[  3.9   6.5 -12.5  -7.7   8.5  11.5 -25.3  -7.1 -12.2  26.8  18.9   4.8
  13.7   1.1   2.8  42.7  13.8 -10.0  -0.2   1.3   0.2  -2.2 -11.5   4.1
 -23.1   7.3  -3.5]	17
[  0.8   9.4  -3.6  -1.6   7.3   1.0 -22.3   7.0  -3.2   8.5 -11.5  20.5
  -1.3  -1.9  -1.3  12.3   8.4  -0.3   0.3 -11.8  -1.4   2.8  -6.2  10.8
  19.2  -2.8   5.8]	10
[ -3.3  50.2   2.0  13.3  14.3   8.1 -14.0  -7.0  -0.6 -17.6  -4.3  -2.4
   9.5   5.0   8.1  37.0   6.4   8.2  -8.3 -12.5  -2.2   2.5 -10.6   8.0
  87.5 -24.1  -4.3]	0
[  2.8 -32.7  -4.7  -6.9  -7.9   3.9 -23.1  -3.1   8.0   2.7   9.6   9.6
  10.0  -3.2   7.7   2.8   5.1  -6.8   1.8  -1.6   5.8   2.5  -6.8  11.0
 -16.1  -2.3   7.6]	15
[ -4.2  39.5  -0.8  10.4  19.8  10.2 -22.3 -11.6  -5.9  -9.3   2.6 -26.7
  18.7   6.8  11.9  34.8   7.1   9.9 -12.4 -10.2   2.7   3.6 -12.0   6.8
  74.9 -19.0  -5.7]	0
[ -2.8   0.5   3.6 -11.9  -8.8 -23.2  14.7  12.2   1.9  -1.2 -23.8 -13.4
 -17.7  -0.5  -9.9   1.0   3.0  -3.6   6.1  -1.0  -6.9   0.9 -27.0   5.4
 -27.1  -0.1  -2.9]	10
[  0.4  29.2  -4.1  11.6  15.6  15.8 -19.7 -14.0  -5.4   9.4  11.8  20.9
  25.1   3.5   9.4  19.6   1.9   1.9  -9.3  -1.7   5.5  -0.3  12.9   4.9
  47.1  -0.5   9.4]	11
[  0.5  -3.3   4.9 -12.7  -2.8 -14.3  22.1   6.4   0.0  14.9 -16.7  43.2
  -2.4  -6.3  -6.1  -7.1 -14.0  -7.5  -0.7  -4.3   2.1  -3.0   0.2  18.9
 -20.2   4.6  18.1]	11
[ -1.6 -35.8  -8.9   6.5  -8.6   4.5 -16.3   6.8  11.0  -3.6   0.0 -30.6
  -3.2   2.6   5.9  21.5  26.0   0.6  10.0   4.1  -2.4   7.8 -18.0  -7.7
 -38.9   0.4  -4.1]	17
[  7.3  -8.9 -10.3  -1.3  -1.9  11.9 -29.2  -7.4 -16.1  15.1  14.8  -1.7
  24.1   1.7   4.8  70.5  12.2  -7.1  -5.6   9.6   6.5  -1.1   1.4  -4.6
 -60.2  24.1  10.6]	30
[ -0.1  20.2  -2.2  -1.4  16.1  14.1 -10.4 -14.9 -14.1  -1.9  13.6  49.4
  -1.7  -3.8   2.5 -16.4  -6.7   1.8  -3.5 -21.8   3.7  -0.4  12.8  13.9
  42.3 -12.5  10.4]	2
[ -3.6  -6.9   6.1  16.5  -9.3   0.8 -31.4   6.3  21.4 -22.9 -24.0  -1.4
 -14.9  -1.7   8.9  -5.6  11.3   7.6   5.8 -16.5  -1.9   6.9  -4.2   3.9
  39.1 -19.3   7.5]	4
[ -3.3  29.5  12.5   1.0  16.8 -19.6  23.8   7.0  -4.1  17.2 -20.5  33.5
  -4.4   1.2  -8.7  38.9   3.9   2.0   8.1  -7.8 -12.7  -0.8 -10.9   0.6
  18.0  -2.0  -6.7]	0
[  2.9 -53.3 -10.6 -10.1 -12.2  -6.8 -12.9  11.4   7.4  -2.3 -11.0 -17.8
   0.5  -2.9  -3.4   4.6  22.3  -2.7  16.3   6.8   2.7   4.8  -6.7  -9.1
 -63.0  21.0   2.5]	30
[  2.4  19.8  -2.3   0.4  18.6  11.2 -17.2 -12.6 -11.5  11.2  12.7  29.1
  14.7  -0.2   1.4  10.8   6.9  -0.5  -6.9  -6.4   4.4  -0.7  11.0   9.7
  37.7   1.2   9.4]	12
[  4.0  -5.9 -11.5 -10.6  14.6  -0.9  -2.7   6.8 -17.9  38.2   0.5  20.2
   9.8   1.3  -1.5  58.8  12.8 -12.1  -1.2   5.3  -2.1   0.3 -12.9  -2.3
 -50.6  23.1  -0.1]	22
[ -0.1 -18.9 -15.9  12.6  -1.5   8.5 -48.7   8.0   3.4  -9.2 -10.0 -70.6
   5.0   6.3   5.0  15.4  46.1   3.0   5.5   8.7   1.3   6.1 -21.1 -12.2
 -27.4   5.4 -14.0]	22
[  2.4  33.3  12.8 -19.9  12.4   2.8  23.5  -8.3 -10.7  17.3  11.3  54.8
  18.0  -5.1   3.6  20.5 -36.6  -3.5 -18.3 -14.2   6.1 -10.7  24.0  13.6
  34.1  -7.1  17.6]	4
[  5.9 -14.6  -9.7  -1.3  -9.8  14.8 -23.8 -15.8  -6.4   2.7  13.7  -1.5
  18.0  -1.6  10.8  17.2  -2.8  -7.1  -8.1   6.5   8.2  -2.2   0.7  12.7
 -12.0   6.1  14.0]	20
[  2.0   6.3  -4.9  -9.3   8.4   1.6 -11.6  -4.8 -18.6  11.7   3.9  31.9
   6.1  -3.0  -3.6  16.3  -4.1  -5.1  -2.6  -8.4   1.9  -1.0  -1.6  14.1
  31.4   6.2  -0.4]	13

[ 41.1  -4.8 -11.3 -13.7  99.9 -64.1   5.7 -66.7 -14.2  75.8 -92.8  24.7
   3.8 -17.6 -69.7  29.9 -69.4   5.4  -0.6 -22.0  -0.1 -40.8 -43.1  -3.6
 -27.8 -25.1  18.4  70.0 -21.9  32.3 -71.4 -41.6 -10.6  86.8 -15.1  39.9
  23.3  -5.4   4.4]	26
[-11.0  11.6   6.0   8.7 -26.1  11.6  -6.4   6.8  -7.8  -3.0  12.2 -10.1
  20.1   4.4  12.2  -7.1  11.8   1.0  12.8  11.3  -4.6  -4.2   5.5 -17.0
   4.1   7.1  -3.2  -9.4   3.1   2.5   4.3   1.2  -0.3  23.9   2.7 -11.3
 -14.5   0.8  -2.5]	14
[  1.8   8.3   5.7  -1.2 -18.2  -0.2  -1.0  -3.1  -0.4  10.4  -7.5  -3.3
  15.7  -3.7   2.3   1.7  -3.0   1.0   1.3   3.0  -0.5 -11.6  -5.2   3.9
  -3.5  -0.6  -0.5  10.7  -3.9   6.8  -5.8  -7.6   0.0  29.2   1.3   6.7
  -5.2  -1.2   7.6]	14
[ -2.3   7.0   6.4   0.5 -23.7   3.8  -3.8   1.1  -7.4   7.0   0.4   0.5
  11.5   2.0   3.2  -1.9   0.7   1.9  -0.2   0.2   1.4  -7.2  -2.2   0.7
  -1.2   1.6  14.5  -6.9   0.9  -1.3  -6.1  -4.5   0.4   0.2  -0.7 -17.0
  -2.7  -0.2   7.8]	13
[  1.7  -1.0  -2.2   1.0  -1.4  -9.8  -4.7  -1.6   0.8   1.6  10.9   7.4
  -4.3   3.5  -4.2   0.2   0.3   1.7  13.0   1.6   1.9   2.2   4.9  -1.2
   3.8   0.9   1.6 -15.5   3.8   1.7   3.6  -2.4  -1.0  -1.5  -4.1  -2.0
  -0.8   1.4   3.5]	2
[ -2.1  11.7  11.0  -1.1 -27.6   0.9   2.2  -6.3 -11.4  13.6  13.7  -8.3
  20.2  -1.9   4.8  -0.9  -2.6   1.9  11.7   6.5   0.0 -13.9  -8.1 -18.9
  -1.3   2.0  15.3  -1.1  -2.2  10.4 -12.2 -10.2   0.0  -4.1   0.1 -16.4
 -10.2  -0.2  12.6]	20
[ -3.4  18.4  15.6 -21.2 -54.4  -3.5 -11.8   2.6 -15.7  -2.0  31.2  -7.1
  26.9   2.3  12.3  -3.0   3.6   3.9   5.0  13.1  -8.2   2.8   4.9 -28.1
   0.0   1.9  21.3 -22.1   2.7  12.8   2.9 -11.8  -4.2  -1.2  -0.2  -4.5
  -2.1   2.0  -1.1]	26
[  0.2   0.1  -0.9   3.8  -7.6 -10.2  -7.7   0.1   1.7  -1.7   4.9   6.3
   2.0   3.8   5.7   3.1   0.2   0.2  14.2   1.3   0.3  -0.5   0.1  -1.5
   5.6  -2.2  -2.5 -18.8   4.1   2.3   7.3  -1.8  -0.2  -7.4  -3.3  11.3
   6.4   1.7   2.8]	0
[ -1.3  15.1  -1.4  -1.1 -45.1  -8.9 -12.5  -3.4   0.2  21.6  21.2   2.2
  29.4   2.4  -3.3   2.0  -7.2   3.6  22.5  -1.6  -0.8 -22.4  -5.1 -29.9
   0.7   1.9  22.1 -16.3  -1.7  16.0  -2.9 -18.0  -5.6   0.8  -2.6 -18.2
 -10.1   0.7  20.9]	28
[ 2.8 -1.6 -2.2 -0.5  8.6 -3.7  1.5 -3.5 -0.8  4.1 -5.5  1.1  0.7 -1.2
 -4.3  1.7 -4.0  0.1 -0.4 -3.1  0.0 -1.6 -3.7  2.1 -1.5 -2.0  1.5  3.7
 -1.8  1.2 -4.0 -2.9 -0.2  1.1 -0.7  4.9  4.0 -0.3  0.1]	2
[  0.8  10.5   8.2 -10.9  -5.9 -24.6 -19.3 -10.3  -8.3   9.8  33.1  17.2
  10.7   7.6  -1.9  -0.4  -2.4   5.1  42.1   9.3  -3.7   2.0   5.5 -22.4
   7.9   0.1   0.9 -35.9  10.7  13.0  -1.6 -13.0  -4.8  32.0  -9.9   2.8
  -7.5   3.7  19.8]	17
[ -3.4  18.3   1.6 -21.4   0.6  -2.9  -0.9  -1.9 -14.4  13.4  -5.5 -10.3
  30.6   1.8  15.6  -0.2  -1.1   2.2  18.5  10.9 -10.6 -20.4 -12.0  -1.5
   0.1   0.8  -3.1 -15.8  -1.2  13.8 -12.8  -1.9  -4.5  54.9   1.9   9.8
  -9.7   0.1  17.7]	26
[ 0.4 -0.6 -0.7  1.1 -3.4 -2.8 -3.6 -2.0  0.6 -0.5  3.5  3.5  0.5  1.6
 -1.8  1.6 -2.5  0.2  5.8  1.1 -0.3 -1.6  1.6 -0.3  1.9 -0.7 -0.5 -7.0
  1.3  0.8  2.3 -1.4  1.1  0.9 -1.1  3.2  2.7  0.8  1.5]	1
[  3.4   9.1   8.2 -12.3   3.0  -8.6  -6.3  -1.7  -8.2   9.9  -1.1  -1.9
  14.0   0.2  -3.4  -0.6  -2.7   0.5  13.8  -0.7  -4.6  -0.5   0.5   0.6
  -1.6   1.8  12.9  -2.8   0.3   1.5  -8.6  -6.6  -3.0  32.2  -1.0  -0.1
  -6.2   0.8  10.6]	15
[ -3.2   1.3   0.2 -20.1 -47.4 -10.3  -5.0  -8.4   0.8  12.5  34.9  -1.7
  -1.5   2.6   9.4   1.3  -1.7   3.7  30.9  10.6  -8.2 -15.7  -3.7 -27.3
   3.5   3.6  -0.4 -20.6   3.4  15.1  -8.6 -12.1  -4.8  51.5  -2.9 -20.6
 -12.8   1.8   2.9]	25
[  2.1  16.6  14.6 -24.0   8.5   0.6  -8.5  -8.2 -15.3  18.1  22.8  -9.2
  28.3  -1.6   4.5  -1.3  -3.0   0.1  -5.5  10.9  -0.4 -20.5  -3.5   0.9
  -1.6  -1.5  22.3  -9.8  -1.2  14.1  -3.5 -14.3  -0.5  58.7  -0.3 -24.0
 -14.7  -0.7  -0.6]	27
[ -1.0  12.3  10.3 -19.4 -35.2 -12.5   0.0  -1.3   0.2  18.4  25.8   6.8
  16.9   4.6  -4.8  -5.3  -2.9   5.2  23.2   8.1  -4.4   2.3   2.4   3.9
  -2.0   6.8  22.0 -21.6   1.9  12.2 -11.9 -10.9  -0.9  46.0  -5.0 -33.4
 -17.7   0.8   1.7]	22
[ -0.2  19.1  19.1 -29.2 -40.1  15.3  -2.2  -9.1 -18.4  19.0   5.6 -23.7
   8.6  -4.8  12.1   2.7  -5.5   0.0  -2.6   8.0 -14.7 -29.8 -16.7   1.9
 -11.5  -0.6  -3.0  13.9 -10.1  13.6 -24.1 -16.4  -4.2  72.7   6.4  17.5
 -11.7  -3.1  15.5]	30
